Here is a tiny trained network, its code and every weight. The questions are about switching its units off for an input and a class, where a switched-off unit gives its printed mean instead of its output.

import numpy as np


def w(rows, s, z=0):
    codes = np.array(rows[::2]) - 128.0
    scale = np.full(codes.shape[1], s)
    scale[-1] = z or s
    return codes * scale


def f(y):
    return np.maximum(y, 0)


def log_softmax(a):
    a = a - a.max(-1, keepdims=True)
    return a - np.log(np.exp(a).sum(-1, keepdims=True))


def net(x, mask):
    res = np.array(x, float).reshape(1, 5) / 4 @ E
    y = f(res @ A[0][:, :-1].T + A[0][:, -1])
    res = res + np.where(mask, y, B[0][:, -1]) @ B[0][:, :-1]
    return log_softmax(res[-1] @ U[:, :-1].T + U[:, -1])


A, B = {}, {}
E = w([
[115,217,91,185,216],'x0',
[93,26,115,182,179],'x1',
[214,102,117,59,213],'x2',
[74,105,2,71,109],'x3',
[130,128,127,129,129],'x4',
],0.0079)
A[0] = w([
[108,158,222,146,118,112],'n0',
[162,121,212,163,146,104],'n1',
[112,209,73,166,185,137],'n2',
[108,88,174,164,171,139],'n3',
[74,146,59,62,105,130],'n4',
[114,48,90,184,164,128],'n5',
[141,38,106,195,154,85],'n6',
[82,186,85,161,155,110],'n7',
[124,231,188,60,131,119],'n8',
[71,68,154,157,193,89],'n9',
[188,146,96,135,198,103],'n10',
[99,220,94,233,181,123],'n11',
[54,109,6,70,143,112],'n12',
[122,47,171,77,51,77],'n13',
[186,125,80,69,242,106],'n14',
[62,151,141,163,131,139],'n15',
[56,157,133,154,61,181],'n16',
[153,111,121,44,172,78],'n17',
[201,128,200,167,133,86],'n18',
[81,128,85,149,65,123],'n19',
[67,129,111,123,115,141],'n20',
[92,103,115,159,176,108],'n21',
[206,107,126,87,122,117],'n22',
[134,128,251,174,158,102],'n23',
[130,184,111,87,102,170],'n24',
[112,69,121,161,139,186],'n25',
[112,133,112,158,81,97],'n26',
[150,118,130,117,107,255],'n27',
[125,135,149,192,102,142],'n28',
[77,167,140,168,110,82],'n29',
[108,161,108,164,199,105],'n30',
[153,147,183,154,141,98],'n31',
[96,149,113,191,71,85],'n32',
[145,118,135,66,161,96],'n33',
[113,65,159,111,67,155],'n34',
[168,106,136,67,158,101],'n35',
],0.012,0.01)
B[0] = w([
[123,138,68,120,160,181],'n0',
[146,125,11,74,162,185],'n1',
[147,52,153,164,48,205],'n2',
[154,175,108,166,116,181],'n3',
[197,157,42,125,124,201],'n4',
[137,222,155,158,89,192],'n5',
[94,215,149,109,78,175],'n6',
[109,67,118,105,115,175],'n7',
[133,191,110,186,81,198],'n8',
[102,210,118,135,90,170],'n9',
[42,81,165,104,135,181],'n10',
[121,49,153,138,96,213],'n11',
[174,129,1,147,162,223],'n12',
[52,48,114,121,51,190],'n13',
[37,110,185,105,169,219],'n14',
[104,118,157,103,174,173],'n15',
[107,144,184,121,181,228],'n16',
[65,137,120,113,145,165],'n17',
[95,129,30,139,118,183],'n18',
[73,102,137,116,181,187],'n19',
[112,146,126,133,203,172],'n20',
[172,174,136,148,84,160],'n21',
[46,125,149,168,123,173],'n22',
[136,107,28,89,142,203],'n23',
[183,212,171,200,92,196],'n24',
[195,199,164,175,119,200],'n25',
[41,133,134,107,154,153],'n26',
[210,96,197,240,178,245],'n27',
[116,113,124,117,216,174],'n28',
[71,106,141,79,126,156],'n29',
[147,56,128,147,33,173],'n30',
[131,133,44,132,133,162],'n31',
[42,168,177,58,161,169],'n32',
[57,148,140,118,128,156],'n33',
[134,62,133,159,96,205],'n34',
[36,138,190,118,168,168],'n35',
],0.0075,0.011)
U = w([
[116,114,35,119,177,85],'0',
[87,17,164,146,18,100],'1',
[29,134,189,98,218,101],'2',
[112,248,162,162,35,96],'3',
[142,103,165,188,177,254],'4',
[201,101,200,126,180,136],'5',
],0.012,0.01)

Each question gives the input, the list of numbers given to net, and the class t.
The units are the neurons (one row each of A and B). Each row of codes is followed by its name. A weight is (code - 128) times the scale printed after its matrix; where a second scale follows, it is the last column's (A, B and U).
mask holds one flag per neuron, in row order. A switched-off neuron (its flag False) gives its mean, the last column of its row in B, instead of its output. The means were averaged over made-up inputs and are rounded, as every weight is.
A unit's drop is (log p(t) with every unit on - log p(t) with that unit switched off) / (log p(t) with every unit on - log p(t) with every unit switched off).
The circuit of an input: a set's keep is (log p(t) with only the set's units on - log p(t) with every unit switched off) / (log p(t) with every unit on - log p(t) with every unit switched off). Starting from the 12 units with the biggest drops (on a tie, the unit counted first), units are removed one at a time, each time the one whose removal leaves the highest keep (on an exact tie, the one counted first), for as long as the keep stays at least 0.8.
units of the circuit, in order: the units of the circuit, biggest drop first
most important unit: the unit with the biggest drop
k most important neurons: the k neurons with the biggest drops, biggest first
drop when u is switched off: that unit's drop, to one decimal
input [-3,-7,6,3,6], class 3: units of the circuit, in order	n24
input [2,5,-6,2,1], class 2: units of the circuit, in order	n32; n16
input [7,-4,-5,-6,0], class 1: units of the circuit, in order	n11; n2
input [4,8,-7,-8,2], class 0: units of the circuit, in order	n23; n1
input [6,-8,5,4,-6], class 3: 2 most important neurons	n24; n8
input [5,3,-5,-6,2], class 0: 2 most important neurons	n23; n1
input [-2,-5,-4,-3,8], class 4: 4 most important neurons	n5; n6; n9; n28
input [3,0,6,-6,4], class 0: units of the circuit, in order	n1; n23
input [5,1,7,3,5], class 2: 2 most important neurons	n14; n10
input [-7,3,8,4,7], class 2: 2 most important neurons	n35; n14
input [7,-7,7,3,-6], class 1: units of the circuit, in order	n2; n30; n10
input [5,-5,-6,-2,5], class 2: 2 most important neurons	n32; n16
input [5,7,-5,-1,-6], class 3: 2 most important neurons	n5; n9
input [8,5,-1,-7,-6], class 1: units of the circuit, in order	n11; n30
input [-3,-8,7,-5,8], class 3: units of the circuit, in order	n8
input [-6,-1,6,-5,-3], class 1: 3 most important neurons	n13; n12; n16
input [4,-4,1,-2,-2], class 1: 3 most important neurons	n2; n11; n25
input [8,-5,-8,-2,-6], class 1: 3 most important neurons	n2; n11; n30
input [6,5,-8,7,-8], class 2: 4 most important neurons	n32; n16; n19; n15
input [-6,-2,-6,8,5], class 0: units of the circuit, in order	n12
input [6,4,-5,1,-2], class 1: 4 most important neurons	n11; n2; n30; n7
input [3,-6,-5,6,-5], class 0: 2 most important neurons	n12; n4
input [8,-2,-2,6,-5], class 1: 2 most important neurons	n2; n11
input [-5,4,4,-8,-6], class 0: drop when n1 is switched off	0.1
input [2,8,2,-5,-4], class 3: drop when n10 is switched off	0.0
input [5,2,-2,-6,-1], class 0: drop when n1 is switched off	0.2
input [3,7,-8,7,-3], class 2: most important unit	n32
